Below is a small trained network, with its code and all its weights. Each question gives an input and a class and asks what happens when units are switched off, that is, made to give their printed mean instead of their output.

import numpy as np


def w(rows, s, z=0):
    codes = np.array(rows[::2]) - 128.0
    scale = np.full(codes.shape[1], s)
    scale[-1] = z or s
    return codes * scale


def f(y):
    return np.maximum(y, 0)


def log_softmax(a):
    a = a - a.max(-1, keepdims=True)
    return a - np.log(np.exp(a).sum(-1, keepdims=True))


def net(x, mask):
    res = np.array(x, float).reshape(1, 6) / 4 @ E
    y = f(res @ A[0][:, :-1].T + A[0][:, -1])
    res = res + np.where(mask, y, B[0][:, -1]) @ B[0][:, :-1]
    return log_softmax(res[-1] @ U[:, :-1].T + U[:, -1])


A, B = {}, {}
E = w([
[63,136,151,162,153,153,65,85],'x0',
[183,84,41,107,98,99,183,181],'x1',
[74,135,58,204,154,90,254,205],'x2',
[156,107,121,173,152,219,90,25],'x3',
[148,84,79,148,85,64,21,92],'x4',
[125,130,37,118,137,215,197,68],'x5',
],0.0088)
A[0] = w([
[93,189,192,104,82,53,92,159,15],'n1',
[94,155,144,207,166,166,190,148,208],'n2',
[150,149,70,159,131,194,159,34,3],'n3',
[85,93,72,155,168,130,172,149,190],'n4',
[132,221,194,85,117,94,160,119,245],'n5',
[254,63,47,130,37,106,153,149,198],'n6',
[27,190,86,206,173,181,200,114,144],'n7',
[49,121,85,171,123,98,141,124,159],'n8',
],0.0083,0.0026)
B[0] = w([
[98,112,225,155,162,201,100,113,211],'n1',
[186,132,18,160,94,53,116,216,221],'n2',
[37,180,136,9,140,161,105,90,219],'n3',
[106,173,94,175,88,64,141,141,215],'n4',
[116,75,154,51,227,121,101,151,203],'n5',
[237,104,79,46,185,194,2,177,252],'n6',
[213,118,51,197,84,108,145,86,254],'n7',
[88,131,123,128,30,121,152,91,195],'n8',
],0.0089,0.0092)
U = w([
[238,86,119,158,150,110,48,109,242],'0',
[22,124,215,149,141,184,73,2,45],'1',
[73,131,162,62,175,99,214,204,5],'2',
[106,114,87,203,78,25,191,129,221],'3',
],0.0076,0.0023)

Each question gives the input, the list of numbers given to net, and the class t.
The units are the neurons (one row each of A and B). Each row of codes is followed by its name. A weight is (code - 128) times the scale printed after its matrix; where a second scale follows, it is the last column's (A, B and U).
mask holds one flag per neuron, in row order. A switched-off neuron (its flag False) gives its mean, the last column of its row in B, instead of its output. The means were averaged over made-up inputs and are rounded, as every weight is.
A unit's drop is (log p(t) with every unit on - log p(t) with that unit switched off) / (log p(t) with every unit on - log p(t) with every unit switched off).
The circuit of an input: a set's keep is (log p(t) with only the set's units on - log p(t) with every unit switched off) / (log p(t) with every unit on - log p(t) with every unit switched off). Starting from all 8 units, units are removed one at a time, each time the one whose removal leaves the highest keep (on an exact tie, the one counted first), for as long as the keep stays at least 0.8.
circuit, biggest first: the units of the circuit, biggest drop first
unit that matters most: the unit with the biggest drop
k most important neurons: the k neurons with the biggest drops, biggest first
drop when u is switched off: that unit's drop, to one decimal
input [-3,0,-2,7,-7,-1], class 1: 2 most important neurons => [n6 n3]
input [1,-5,4,7,4,-2], class 3: 3 most important neurons => [n6 n1 n5]
input [-5,-8,-8,0,5,0], class 1: 2 most important neurons => [n6 n2]
input [3,2,1,6,1,-2], class 1: circuit, biggest first => [n6 n2]
input [6,-3,1,7,-6,-6], class 0: unit that matters most => n2
input [6,2,0,-1,8,-8], class 1: circuit, biggest first => [n1 n2]
input [6,-8,-4,2,-8,0], class 0: 3 most important neurons => [n2 n7 n1]
input [7,-3,2,-5,1,1], class 3: 2 most important neurons => [n6 n3]
input [8,-1,-4,8,7,-4], class 1: 3 most important neurons => [n6 n2 n7]
input [6,6,-7,0,4,8], class 1: 3 most important neurons => [n3 n2 n7]
input [-6,4,-4,-7,-6,8], class 0: 2 most important neurons => [n6 n3]
input [0,1,-3,8,-5,0], class 1: 2 most important neurons => [n3 n6]
input [-2,-2,5,6,3,5], class 3: drop when n4 is switched off => 0.1
input [6,-4,6,1,-8,-6], class 3: drop when n3 is switched off => 0.0
input [4,6,-7,3,-2,8], class 1: circuit, biggest first => [n3]
input [3,5,2,3,-4,-8], class 3: drop when n6 is switched off => 1.5
